Below are the code and all the weights of a small trained network. Each question names an input and a class and asks about switching units off, where a switched-off unit gives its printed mean instead of its output.

import numpy as np


def w(rows, s, z=0):
    codes = np.array(rows[::2]) - 128.0
    scale = np.full(codes.shape[1], s)
    scale[-1] = z or s
    return codes * scale


def norm(h):
    return h / np.sqrt((h * h).mean(-1, keepdims=True) + 1e-5)


def f(y):
    return y / 2 * (1 + np.tanh(0.7978845608 * (y + 0.044715 * y**3)))


def log_softmax(a):
    a = a - a.max(-1, keepdims=True)
    return a - np.log(np.exp(a).sum(-1, keepdims=True))


def net(x, mask):
    res = np.array(x, float).reshape(1, 5) / 4 @ E
    u = 0
    for l in range(3):
        y = f(norm(res) @ A[l][:, :-1].T + A[l][:, -1])
        res = res + np.where(mask[u : u + 5], y, B[l][:, -1]) @ B[l][:, :-1]
        u += 5
    return log_softmax(norm(res)[-1] @ U[:, :-1].T + U[:, -1])


A, B = {}, {}
E = w([
[138,89,137,208,174],'x0',
[171,71,76,195,3],'x1',
[109,37,202,74,94],'x2',
[38,101,49,54,178],'x3',
[13,193,183,139,82],'x4',
],0.0078)
A[0] = w([
[146,64,66,196,186,87],'0.n1',
[126,91,75,2,161,22],'0.n2',
[189,207,51,70,92,2],'0.n3',
[202,45,53,120,90,98],'0.n4',
[175,73,179,192,68,16],'0.n5',
],0.011,0.0044)
B[0] = w([
[200,68,140,240,220,214],'0.n1',
[70,32,93,62,251,213],'0.n2',
[254,190,185,29,110,166],'0.n3',
[96,205,158,137,182,254],'0.n4',
[209,35,110,45,52,198],'0.n5',
],0.0077,0.0048)
A[1] = w([
[114,94,118,90,124,158],'1.n1',
[143,59,108,204,131,6],'1.n2',
[183,138,117,117,74,27],'1.n3',
[100,245,121,97,116,108],'1.n4',
[131,151,135,74,162,117],'1.n5',
],0.012,0.0022)
B[1] = w([
[124,189,46,117,202,183],'1.n1',
[105,150,71,207,112,217],'1.n2',
[168,138,154,67,54,183],'1.n3',
[120,254,79,146,174,254],'1.n4',
[210,59,175,84,105,209],'1.n5',
],0.0083,0.0036)
A[2] = w([
[137,174,237,80,154,116],'2.n1',
[198,128,168,196,181,68],'2.n2',
[197,135,203,195,54,112],'2.n3',
[145,131,186,226,2,4],'2.n4',
[91,160,23,88,66,8],'2.n5',
],0.0094,0.003)
B[2] = w([
[117,130,248,185,84,224],'2.n1',
[66,112,60,175,93,219],'2.n2',
[113,70,103,102,122,254],'2.n3',
[174,99,61,20,134,226],'2.n4',
[86,88,181,211,2,143],'2.n5',
],0.01,0.0035)
U = w([
[90,107,249,131,139,44],'0',
[58,233,127,163,194,51],'1',
[193,30,77,78,44,185],'2',
[27,104,80,145,56,31],'3',
[159,75,38,243,187,250],'4',
[106,49,99,63,252,203],'5',
[228,200,134,118,96,81],'6',
],0.017,0.0025)

Each question gives the input, the list of numbers given to net, and the class t.
The units are the neurons (one row each of A and B). Each row of codes is followed by its name. A weight is (code - 128) times the scale printed after its matrix; where a second scale follows, it is the last column's (A, B and U).
mask holds one flag per neuron, layer by layer. A switched-off neuron (its flag False) gives its mean, the last column of its row in B, instead of its output. The means were averaged over made-up inputs and are rounded, as every weight is.
A unit's drop is (log p(t) with every unit on - log p(t) with that unit switched off) / (log p(t) with every unit on - log p(t) with every unit switched off).
The circuit of an input: a set's keep is (log p(t) with only the set's units on - log p(t) with every unit switched off) / (log p(t) with every unit on - log p(t) with every unit switched off). Starting from the 12 units with the biggest drops (on a tie, the unit counted first), units are removed one at a time, each time the one whose removal leaves the highest keep (on an exact tie, the one counted first), for as long as the keep stays at least 0.8.
units of the circuit, in order: the units of the circuit, biggest drop first
unit that matters most: the unit with the biggest drop
top k neurons: the k neurons with the biggest drops, biggest first
top k neurons in layer l: the k neurons of layer l with the biggest drops, biggest first
drop of u: that unit's drop, to one decimal
input [6,-8,6,-7,-5], class 0: units of the circuit, in order -> (2.n1)
input [-8,-3,-4,2,1], class 6: top 2 neurons -> (0.n3, 1.n5)
input [-6,1,8,0,-2], class 5: units of the circuit, in order -> (0.n2, 1.n1)
input [4,1,3,-5,-3], class 2: top 2 neurons in layer 0 -> (0.n5, 0.n2)
input [-1,6,3,6,2], class 3: top 2 neurons -> (2.n5, 0.n1)
input [7,-7,-5,3,-3], class 4: units of the circuit, in order -> (0.n1, 2.n2, 0.n2)
input [-6,4,6,-4,8], class 2: top 2 neurons -> (2.n4, 0.n4)
input [3,4,6,3,-2], class 4: units of the circuit, in order -> (1.n2, 0.n1)
input [2,-1,-1,-4,3], class 2: top 2 neurons -> (0.n4, 2.n4)
input [-7,4,-3,3,2], class 6: top 2 neurons -> (0.n3, 1.n4)
input [-6,7,0,8,0], class 5: top 2 neurons in layer 0 -> (0.n2, 0.n4)
input [6,-5,4,0,-6], class 4: top 2 neurons -> (0.n1, 2.n2)
input [-8,2,0,0,7], class 1: top 2 neurons -> (1.n4, 0.n5)
input [-6,1,2,-8,7], class 2: units of the circuit, in order -> (2.n4)
input [-4,-1,2,2,4], class 1: top 4 neurons in layer 1 -> (1.n1, 1.n4, 1.n3, 1.n2)
input [-2,7,6,5,-2], class 5: top 2 neurons -> (0.n2, 0.n4)
input [-7,6,1,1,2], class 6: top 2 neurons -> (1.n4, 0.n3)
input [-3,7,6,7,-4], class 5: top 2 neurons in layer 0 -> (0.n2, 0.n4)
input [-8,7,-3,0,-5], class 6: drop of 0.n4 -> 0.4
input [4,2,0,5,1], class 4: unit that matters most -> 0.n1
input [4,6,-6,-2,8], class 2: drop of 2.n4 -> 0.5
input [8,8,-3,-6,8], class 2: drop of 2.n4 -> 0.1
